Below is a small trained network, with its code and all its weights. Each question gives an input and a target symbol and asks what happens when units are switched off, that is, made to give their printed mean instead of their output.

import numpy as np


def w(rows, s, z=0):
    codes = np.array(rows[::2]) - 128.0
    scale = np.full(codes.shape[1], s)
    scale[-1] = z or s
    return codes * scale


def f(y):
    return np.maximum(y, 0)


def softmax(a):
    e = np.exp(a - a.max(-1, keepdims=True))
    return e / e.sum(-1, keepdims=True)


def log_softmax(a):
    a = a - a.max(-1, keepdims=True)
    return a - np.log(np.exp(a).sum(-1, keepdims=True))


def net(x, mask):
    ids = ['ΘΛΦΨαβδεημπ'.index(c) for c in x.split()]
    T = len(ids)
    res = E[ids] + P[:T]
    r = res
    for j in range(2):
        rows = slice(3 * j, 3 * j + 3)
        q, k, v = (r @ M[0][rows].T for M in (Q, K, V))
        z = softmax(np.where(np.tri(T) > 0, q @ k.T / 3**0.5, -1e9)) @ v
        o = O[0][rows]
        res = res + np.where(mask[j], z, o[:, -1]) @ o[:, :-1]
    y = f(res @ A[0][:, :-1].T + A[0][:, -1])
    res = res + np.where(mask[2:26], y, B[0][:, -1]) @ B[0][:, :-1]
    return log_softmax(res[-1] @ U[:, :-1].T + U[:, -1])


Q, K, V, O, A, B = {}, {}, {}, {}, {}, {}
E = w([
[172,250,134],'Θ',
[151,78,142],'Λ',
[151,156,130],'Φ',
[82,93,169],'Ψ',
[136,58,113],'α',
[110,214,80],'β',
[132,135,66],'δ',
[66,119,104],'ε',
[135,156,100],'η',
[62,209,127],'μ',
[176,249,77],'π',
],0.02)
P = w([
[212,194,217],'0',
[104,112,103],'1',
[250,102,163],'2',
[105,111,103],'3',
[141,142,197],'4',
[107,112,104],'5',
[118,156,197],'6',
[110,113,103],'7',
],0.022)
Q[0] = w([
[108,171,195],'h0',
[141,111,165],'h0',
[154,161,129],'h0',
[169,155,208],'h1',
[51,79,209],'h1',
[7,158,101],'h1',
],0.011)
K[0] = w([
[146,123,140],'h0',
[138,120,129],'h0',
[127,109,104],'h0',
[139,155,156],'h1',
[73,107,160],'h1',
[5,136,103],'h1',
],0.018)
V[0] = w([
[148,145,120],'h0',
[188,150,118],'h0',
[206,115,168],'h0',
[139,55,60],'h1',
[163,81,90],'h1',
[151,145,2],'h1',
],0.0048)
O[0] = w([
[143,125,140,178],'h0',
[189,98,159,239],'h0',
[254,218,112,249],'h0',
[30,96,105,68],'h1',
[49,126,148,74],'h1',
[53,66,129,160],'h1',
],0.0041,0.0014)
A[0] = w([
[70,27,42,99],'n0',
[92,150,44,137],'n1',
[115,149,71,112],'n2',
[28,116,110,117],'n3',
[145,172,191,158],'n4',
[107,50,146,87],'n5',
[145,156,156,170],'n6',
[109,169,87,222],'n7',
[185,54,92,71],'n8',
[113,110,224,104],'n9',
[132,110,190,170],'n10',
[37,46,127,123],'n11',
[32,124,165,92],'n12',
[85,61,8,68],'n13',
[134,68,90,182],'n14',
[7,100,51,187],'n15',
[193,148,203,52],'n16',
[116,177,163,24],'n17',
[83,95,157,78],'n18',
[113,79,107,248],'n19',
[83,124,10,79],'n20',
[77,69,139,54],'n21',
[51,121,95,105],'n22',
[83,63,12,71],'n23',
],0.013,0.011)
B[0] = w([
[180,103,168,201],'n0',
[172,136,65,180],'n1',
[166,129,125,150],'n2',
[61,139,136,190],'n3',
[165,70,175,190],'n4',
[178,181,151,143],'n5',
[168,64,125,175],'n6',
[182,84,75,202],'n7',
[144,186,169,144],'n8',
[190,190,96,152],'n9',
[166,126,59,167],'n10',
[101,96,138,192],'n11',
[126,73,127,163],'n12',
[195,163,180,190],'n13',
[125,90,141,178],'n14',
[25,134,121,251],'n15',
[50,165,86,176],'n16',
[89,109,112,135],'n17',
[88,122,152,138],'n18',
[92,74,118,212],'n19',
[157,249,115,183],'n20',
[153,147,127,143],'n21',
[67,169,155,176],'n22',
[235,174,197,190],'n23',
],0.011,0.016)
U = w([
[250,90,105,151],'Θ',
[163,8,139,170],'Λ',
[113,31,33,181],'Φ',
[73,20,106,115],'Ψ',
[187,114,237,6],'α',
[128,215,53,112],'β',
[200,253,160,53],'δ',
[88,160,170,173],'ε',
[136,163,77,178],'η',
[76,132,29,133],'μ',
[172,165,22,57],'π',
],0.011,0.012)

Each question gives the input, a string of symbols that net reads in full, and the target symbol t.
The units are the heads (3 rows each of Q, K, V and O) and the neurons (one row each of A and B). Each row of codes is followed by its name. A weight is (code - 128) times the scale printed after its matrix; where a second scale follows, it is the last column's (O, A, B and U).
mask holds one flag per unit, heads first, then neurons. A switched-off unit (its flag False) gives its mean, the last column of its rows in O or B, instead of its output. The means were averaged over made-up inputs and are rounded, as every weight is.
A unit's drop is (log p(t) with every unit on - log p(t) with that unit switched off) / (log p(t) with every unit on - log p(t) with every unit switched off).
The circuit of an input: a set's keep is (log p(t) with only the set's units on - log p(t) with every unit switched off) / (log p(t) with every unit on - log p(t) with every unit switched off). Starting from the 12 units with the biggest drops (on a tie, the unit counted first), units are removed one at a time, each time the one whose removal leaves the highest keep (on an exact tie, the one counted first), for as long as the keep stays at least 0.8.
circuit, biggest first: the units of the circuit, biggest drop first
unit that matters most: the unit with the biggest drop
top k neurons: the k neurons with the biggest drops, biggest first
heads that matter: for each layer, one digit per head in row order, 1 if its drop is at least 0.15 and else 0, layers parted by /
drop when u is switched off: that unit's drop, to one decimal
input ε ε ε ε ε μ, target μ: unit that matters most	n15
input μ α Λ β α ε Φ, target Θ: circuit, biggest first	(n15, n22)
input δ Θ α δ ε δ ε, target Λ: circuit, biggest first	(n20, n16)
input α Θ ε Λ δ Φ, target Φ: top 2 neurons	(n23, n13)
input ε η δ δ Λ, target Θ: top 4 neurons	(n15, n9, n10, n3)
input ε δ ε ε δ α δ, target Φ: circuit, biggest first	(n23, n13)
input ε Ψ δ Ψ, target Ψ: heads that matter	00
input Ψ ε μ ε α, target Θ: heads that matter	01
input ε μ Φ Λ Λ η δ, target Θ: top 2 neurons	(n15, n3)
input δ ε δ, target Λ: top 2 neurons	(n20, n23)
input ε Λ ε δ δ Φ π, target Θ: top 2 neurons	(n15, n4)
input ε α β α Φ δ ε, target Λ: circuit, biggest first	(n20, n15)
input α δ Θ δ Ψ, target Θ: top 2 neurons	(n15, n9)
input ε μ ε ε β, target Θ: top 2 neurons	(n15, n19)
input δ β δ ε Λ α η, target Θ: top 3 neurons	(n15, n19, n3)
input α ε α Λ α Ψ, target Ψ: drop when n18 is switched off	0.0
input η δ ε ε ε, target Φ: drop when n13 is switched off	0.3
input ε ε ε Θ μ β, target β: drop when n15 is switched off	0.2
input α δ δ μ ε, target Θ: top 3 neurons	(n15, n9, n3)
